Here is a tiny trained network, its code and every weight. The questions are about switching its units off for an input and a class, where a switched-off unit gives its printed mean instead of its output.

import numpy as np


def w(rows, s, z=0):
    codes = np.array(rows[::2]) - 128.0
    scale = np.full(codes.shape[1], s)
    scale[-1] = z or s
    return codes * scale


def norm(h):
    return h / np.sqrt((h * h).mean(-1, keepdims=True) + 1e-5)


def f(y):
    return y / 2 * (1 + np.tanh(0.7978845608 * (y + 0.044715 * y**3)))


def log_softmax(a):
    a = a - a.max(-1, keepdims=True)
    return a - np.log(np.exp(a).sum(-1, keepdims=True))


def net(x, mask):
    res = np.array(x, float).reshape(1, 4) / 4 @ E
    u = 0
    for l in range(3):
        y = f(norm(res) @ A[l][:, :-1].T + A[l][:, -1])
        res = res + np.where(mask[u : u + 13], y, B[l][:, -1]) @ B[l][:, :-1]
        u += 13
    return log_softmax(norm(res)[-1] @ U[:, :-1].T + U[:, -1])


A, B = {}, {}
E = w([
[86,130,160,129,106,26],'x0',
[116,38,252,109,78,86],'x1',
[102,34,3,111,86,157],'x2',
[156,221,139,77,45,214],'x3',
],0.0049)
A[0] = w([
[99,166,48,183,77,179,6],'0.n0',
[69,131,76,134,143,125,124],'0.n1',
[185,169,177,122,122,83,148],'0.n2',
[107,92,1,135,121,88,103],'0.n3',
[201,131,160,180,130,196,230],'0.n4',
[84,216,52,144,169,103,75],'0.n5',
[101,114,163,72,92,133,137],'0.n6',
[139,122,95,162,218,28,138],'0.n7',
[176,128,127,104,91,189,136],'0.n8',
[77,82,132,95,130,173,105],'0.n9',
[125,70,135,177,112,134,118],'0.n10',
[66,131,159,89,102,91,153],'0.n11',
[110,106,141,159,120,55,94],'0.n12',
],0.009,0.0021)
B[0] = w([
[63,120,143,45,213,65,209],'0.n0',
[92,30,109,87,105,179,164],'0.n1',
[80,172,150,145,56,208,207],'0.n2',
[112,111,16,3,179,38,246],'0.n3',
[238,106,87,111,207,84,213],'0.n4',
[136,94,160,66,92,146,221],'0.n5',
[171,164,115,155,122,162,173],'0.n6',
[129,104,118,160,95,82,255],'0.n7',
[161,77,147,62,51,143,194],'0.n8',
[157,86,117,158,101,135,146],'0.n9',
[143,98,122,74,145,166,157],'0.n10',
[102,133,54,177,83,170,184],'0.n11',
[73,169,104,134,250,162,189],'0.n12',
],0.0059,0.0044)
A[1] = w([
[109,82,63,145,126,165,107],'1.n0',
[94,209,212,180,98,87,155],'1.n1',
[22,150,147,160,103,120,82],'1.n2',
[69,133,178,208,171,80,74],'1.n3',
[94,60,169,166,162,148,158],'1.n4',
[160,112,214,74,176,250,160],'1.n5',
[71,91,39,53,63,119,113],'1.n6',
[136,94,235,53,151,142,241],'1.n7',
[117,231,177,88,84,148,252],'1.n8',
[2,67,127,137,142,153,103],'1.n9',
[27,127,105,235,111,95,42],'1.n10',
[222,123,80,162,161,91,21],'1.n11',
[179,165,128,100,163,208,59],'1.n12',
],0.0092,0.0017)
B[1] = w([
[176,54,150,30,93,151,161],'1.n0',
[37,41,78,205,56,189,214],'1.n1',
[74,170,204,204,160,48,164],'1.n2',
[157,99,144,53,23,158,190],'1.n3',
[203,208,150,90,77,54,158],'1.n4',
[168,167,99,75,47,115,200],'1.n5',
[149,83,102,176,208,103,255],'1.n6',
[152,208,88,199,53,114,186],'1.n7',
[150,104,53,253,128,104,220],'1.n8',
[137,232,111,106,178,62,184],'1.n9',
[129,156,206,15,158,20,181],'1.n10',
[99,148,244,225,128,109,148],'1.n11',
[95,185,114,110,114,28,169],'1.n12',
],0.0056,0.0069)
A[2] = w([
[150,120,155,117,154,86,128],'2.n0',
[151,132,182,176,124,146,69],'2.n1',
[88,176,194,89,132,109,4],'2.n2',
[99,136,89,69,179,163,142],'2.n3',
[67,100,211,176,145,115,72],'2.n4',
[141,159,155,94,167,108,200],'2.n5',
[157,65,150,134,136,122,158],'2.n6',
[194,150,171,146,123,94,106],'2.n7',
[189,170,190,161,107,166,107],'2.n8',
[147,74,98,88,110,181,83],'2.n9',
[136,121,142,108,166,93,83],'2.n10',
[126,95,145,248,160,187,163],'2.n11',
[133,157,153,156,70,144,121],'2.n12',
],0.012,0.0024)
B[2] = w([
[108,140,138,120,78,182,197],'2.n0',
[117,131,159,121,237,156,160],'2.n1',
[49,124,145,163,145,118,163],'2.n2',
[103,91,126,158,175,8,241],'2.n3',
[146,137,132,110,114,125,198],'2.n4',
[99,143,128,220,66,161,198],'2.n5',
[108,130,124,178,87,199,174],'2.n6',
[162,119,159,90,137,185,220],'2.n7',
[124,165,114,84,208,106,223],'2.n8',
[82,87,254,133,165,172,203],'2.n9',
[155,52,91,144,123,217,193],'2.n10',
[90,109,91,251,165,198,205],'2.n11',
[135,102,43,92,144,123,253],'2.n12',
],0.0067,0.004)
U = w([
[246,225,80,83,90,116,200],'0',
[114,165,168,98,135,167,3],'1',
[152,72,77,65,201,34,192],'2',
[55,163,244,136,79,41,112],'3',
[172,184,213,167,210,190,38],'4',
[186,53,199,87,79,216,130],'5',
[109,141,85,244,67,172,183],'6',
],0.013,0.0045)

Each question gives the input, the list of numbers given to net, and the class t.
The units are the neurons (one row each of A and B). Each row of codes is followed by its name. A weight is (code - 128) times the scale printed after its matrix; where a second scale follows, it is the last column's (A, B and U).
mask holds one flag per neuron, layer by layer. A switched-off neuron (its flag False) gives its mean, the last column of its row in B, instead of its output. The means were averaged over made-up inputs and are rounded, as every weight is.
A unit's drop is (log p(t) with every unit on - log p(t) with that unit switched off) / (log p(t) with every unit on - log p(t) with every unit switched off).
The circuit of an input: a set's keep is (log p(t) with only the set's units on - log p(t) with every unit switched off) / (log p(t) with every unit on - log p(t) with every unit switched off). Starting from the 12 units with the biggest drops (on a tie, the unit counted first), units are removed one at a time, each time the one whose removal leaves the highest keep (on an exact tie, the one counted first), for as long as the keep stays at least 0.8.
circuit, biggest first: the units of the circuit, biggest drop first
top k neurons: the k neurons with the biggest drops, biggest first
k most important neurons of layer l: the k neurons of layer l with the biggest drops, biggest first
drop of u: that unit's drop, to one decimal
input [-2,1,-7,-2], class 6: circuit, biggest first : (1.n1 0.n2)
input [8,5,4,1], class 3: circuit, biggest first : (0.n3 0.n4 1.n2)
input [1,-1,-1,2], class 6: circuit, biggest first : (0.n3)
input [-2,-5,-4,-4], class 4: circuit, biggest first : (1.n11 0.n3 1.n8)
input [6,7,4,-4], class 3: top 3 neurons : (0.n4 2.n5 0.n3)
input [-3,-2,-6,-8], class 3: top 2 neurons : (0.n7 1.n10)
input [-2,-1,-3,-5], class 3: top 3 neurons : (0.n7 1.n10 0.n3)
input [2,8,3,0], class 0: 2 most important neurons of layer 0 : (0.n10 0.n7)
input [2,4,0,8], class 6: 2 most important neurons of layer 0 : (0.n3 0.n5)
input [4,-1,-5,-2], class 3: top 2 neurons : (1.n10 0.n7)
input [-2,7,-2,2], class 0: top 3 neurons : (1.n5 0.n7 0.n4)
input [-1,7,5,-2], class 5: 2 most important neurons of layer 0 : (0.n0 0.n9)
input [-4,6,6,-1], class 5: 2 most important neurons of layer 2 : (2.n9 2.n6)
input [7,-6,-4,-2], class 3: top neuron : (1.n10)
input [-2,2,-7,-3], class 6: drop of 1.n1 : 1.2
input [1,-8,-2,1], class 2: drop of 2.n3 : 0.1
input [-8,1,-1,-8], class 5: drop of 0.n0 : -0.1
input [3,-3,-7,-6], class 3: drop of 1.n10 : 0.3
input [-4,2,-5,-3], class 0: 3 most important neurons of layer 1 : (1.n5 1.n6 1.n3)
input [-6,4,1,-7], class 5: top neuron : (1.n4)
input [-1,-4,-5,-2], class 6: 2 most important neurons of layer 0 : (0.n3 0.n2)
